x =
[[ 0.75  3.19 -5.97 -0.45  1.33]
 [ 1.05 -1.05 -2.01 -1.68  0.20]
 [-0.40  1.52 -0.98  0.84  0.30]
 [-0.49  1.93  1.06 -1.37  0.26]
 [-1.22 -0.72 -2.01 -1.61 -1.28]
 [-3.23 -1.43  0.95  0.28  0.62]
 [-0.13 -2.54 -0.08 -0.94 -0.43]
 [ 0.64 -2.40 -0.48  0.46  1.02]
 [-0.80  2.40  5.07 -1.63  0.55]
 [-0.54 -0.78  3.49  2.26 -0.07]
 [ 0.24 -1.22 -0.29  1.95 -0.53]
 [-2.19  0.92  2.98  3.08  0.38]
 [-1.64 -0.33  5.59 -3.60 -0.29]
 [ 0.90  2.52 -2.33  1.20  0.19]
 [-0.03  1.43 -0.67 -2.92 -0.23]]
Give the entry directly below 0.92.
-0.33
The third smallest entry: -3.23
The entry in the bottom-right corner -> -0.23
The largest entry: 5.59
Give the entry just right of 2.98.
3.08
Give the entry directly below the largest entry.
-2.33
The entry in the top-left corner -> 0.75
The top entry of the column that holds the largest entry: -5.97
The entry directly below 0.75 is 1.05
The entry just left of -0.33 is -1.64
Give the entry just left of 1.93.
-0.49
The entry just left of the smallest entry -> 3.19
The bottom entry of the column that holds the smallest entry is -0.67
The entry in the bottom-left corner: -0.03
Give the entry just left of -2.40.
0.64
The 2nd smallest entry -> -3.60
The smallest entry in the last row -> -2.92
Give the entry just left of -2.33.
2.52
Give the top-right entry.
1.33
The smallest entry in the last column is -1.28
Give the entry directly below 2.40.
-0.78
Give the entry just left of -0.08.
-2.54
The entry just left of 2.98 -> 0.92
Give the entry directly above the centre entry.
-0.08
Give the entry directly above 0.26.
0.30
The last entry in the row that holds the largest entry -> -0.29
Give the 3rd entry on the main diagonal.
-0.98
The largest entry in the last row: 1.43
Give the entry directly above 5.59.
2.98
The entry just left of -0.48 is -2.40

[[ 2.09  0.68  1.19  2.23  0.45  1.97  0.58 -0.45  1.34 -1.12 -2.64]
 [-3.82 -2.10  0.96  0.54 -2.77  2.69 -0.63 -2.95  3.39  0.26 -0.03]
 [ 1.67 -3.46 -0.56 -1.70  3.53 -0.68  4.10 -5.09  3.32  1.51 -1.66]
 [ 1.05  3.06  2.56 -1.06  2.03  6.22  0.75 -3.20 -2.52  4.06  2.65]
 [-3.25 -4.79  1.00  4.22  1.16 -0.01 -1.96 -1.33 -4.29 -3.01  0.88]
 [-2.93 -0.62 -1.53  1.30 -4.33  3.08  2.71 -1.97 -0.51  1.41  0.26]
 [-3.31  1.46 -1.73 -6.04  1.03  1.35 -0.57 -3.11 -2.20 -5.18 -3.08]
 [ 0.50 -4.81  1.00  0.94 -1.34 -1.44  3.61 -2.47 -2.71 -1.73 -2.36]
 [ 2.10 -2.56  4.98  0.54  0.52 -1.95 -1.80 -0.97  0.26 -0.76 -6.16]
 [-0.51  4.82 -1.00  1.81  5.64 -2.58  1.95 -1.27  1.25 -5.35  3.36]]
Rows and columns are numbered from 1.
Find the top entry of the column that holds the smallest entry.
A: -2.64
Find the entry in row 2 and column 1.
A: -3.82
The entry just right of 1.30: -4.33
The entry just right of 1.67 is -3.46
The entry in the bottom-left corner is -0.51
The entry just left of -2.71: -2.47
The entry directly above -1.27 -> -0.97
The entry in row 1 and column 2 is 0.68
The entry in row 3 and column 3 is -0.56
Find the entry in the top-left corner.
A: 2.09
The entry directly below the smallest entry is 3.36
The entry in row 2 and column 2 -> -2.10
Find the entry just right of -1.00.
A: 1.81
Find the entry in row 1 and column 3.
A: 1.19
The entry just left of -2.47 is 3.61
Find the entry just left of 1.46.
A: -3.31
The entry directly above -6.16 is -2.36
Find the entry directly below -1.95.
A: -2.58
Find the entry directly below -2.36.
A: -6.16
Find the entry directly above the largest entry.
A: -0.68
Find the entry directly above -4.81.
A: 1.46
The entry directly above -1.00 is 4.98
The entry just left of the smallest entry -> -0.76
The top entry of the column that holds the largest entry -> 1.97
The entry just right of -2.95 is 3.39
Find the entry directly below -3.01.
A: 1.41
The entry just left of 1.03 is -6.04
The entry at row 3, column 1 is 1.67
Find the entry just left of -1.97.
A: 2.71

Questions about the table below. Indices start at 1.
1) Read off the entry directly below the centre entry.
2) Read off the entry at row 1, column 3.
3) Read off the entry in row 1 and column 1.
4) Read off the entry at row 3, column 3.
5) Read off the entry just right of the smallest entry.
6) Read off the entry directly below the largest entry.
7) Read off the entry at row 2, column 1.
8) Read off the entry in row 3 and column 1.
[[-1.83  6.10 -4.90 -2.54  2.36 -6.44  5.08]
 [-6.31  4.09 -0.51  4.46  3.48 -4.65  5.30]
 [ 1.63 -3.65 -4.46 -0.70 -5.03  2.05 -2.61]
 [ 2.00 -4.56 -5.24 -1.09  2.83  0.92 -0.68]
 [ 3.12  1.79  3.10  0.10  0.38  4.34  1.39]
 [-0.92 -2.70 -1.98  2.86 -2.94  4.91  3.24]
 [-5.87 -2.58 -0.10  1.65  2.90 -2.97  4.97]
 [-4.06 -3.64 -3.93  2.58 -2.39 -5.60 -0.87]
 [-1.53 -2.08  0.80 -2.57 -0.52 -0.11 -4.69]
 [ 4.36  5.06 -1.54 -2.12  0.32  2.95 -3.27]
 [-3.04 -1.66  4.91  4.90  6.30  0.38  4.61]
 [ 3.72 -4.47  1.18  0.69 -6.28  3.90  0.71]
 [-4.37 -5.67  3.17  3.41  1.31 -1.04  4.16]]
1) 2.58
2) -4.90
3) -1.83
4) -4.46
5) 5.08
6) -6.28
7) -6.31
8) 1.63

Questions about the table below.
1) The entry in the bottom-right corner?
2) The entry directly below 3.50?
3) The first entry on the main diagonal?
4) The entry directly above the centre entry?
5) The bottom-left entry?
6) The 5th entry in reading order?
7) The last entry in the row that holds the largest entry?
8) The top-right entry?
-2.91  -0.82   3.04   6.06  -2.17   2.66   0.79  -4.89   2.88   0.05   3.50  -1.56   0.13  -1.95  -1.89
 1.78   2.29  -1.36  -4.67   2.11  -2.50  -1.81   4.26  -4.53  -0.18  -0.68   1.88   2.15   3.29   1.88
 0.22   2.61   4.28   2.70   5.44  -0.62  -1.01   2.00   1.85   1.69  -1.21  -4.46  -0.55   3.03   3.79
 1.67  -4.74  -0.49   5.14  -1.39   1.28   1.37  -1.16   4.45  -1.92   4.49  -3.65   0.47  -0.80  -1.72
-3.19   2.21   5.28  -1.54   1.29  -1.40  -0.50  -3.00  -1.15   7.49  -1.24  -0.09  -0.91   1.19   0.44
-3.52   0.41   5.31  -0.23   1.12  -0.17  -1.13  -3.89  -0.83   6.80   2.36  -3.86   0.62   0.11  -0.27
 1.03  -6.11  -0.28   2.94  -2.37   1.42   3.31  -1.83   3.72  -4.33  -1.24   3.68  -0.34  -0.01  -1.44
-1.10  -6.06   2.45  -0.93  -0.21   0.10   0.98  -2.63   1.78   3.20   2.21  -4.46   1.04  -1.95  -1.00
 0.01   6.53  -2.32   2.82   3.22   1.34  -1.81   2.15  -0.25  -0.36  -0.95   1.14  -0.91   4.09   2.74
-0.71  -6.11  -3.40  -4.67  -2.07   1.41   0.68  -2.02  -2.53  -0.80   0.97   0.02   4.23   0.44  -1.89
-0.09   1.80   6.23   0.94   4.55  -1.88  -0.16   0.97  -0.86   2.06  -0.90   0.54   0.97   5.71   2.96
-3.52   1.79   4.15   4.42  -0.64   3.42  -0.73  -4.89  -0.88  -0.40   1.67  -0.34   3.11  -0.55  -0.55
-2.07   3.80   6.51  -1.70   1.89  -2.50  -1.79  -0.20  -4.53   2.68   2.11   0.06   2.53   1.63   1.30
 1.80  -2.88  -5.45  -0.31  -2.37   2.83   0.52   0.41   2.47  -3.05  -0.90   0.64  -0.73  -0.86  -1.47
 3.52   1.87  -5.45   0.01  -2.36  -1.56  -0.41   4.22  -0.87  -4.33   2.43   4.24  -0.66   0.46  -1.03
1) -1.03
2) -0.68
3) -2.91
4) -1.83
5) 3.52
6) -2.17
7) 0.44
8) -1.89
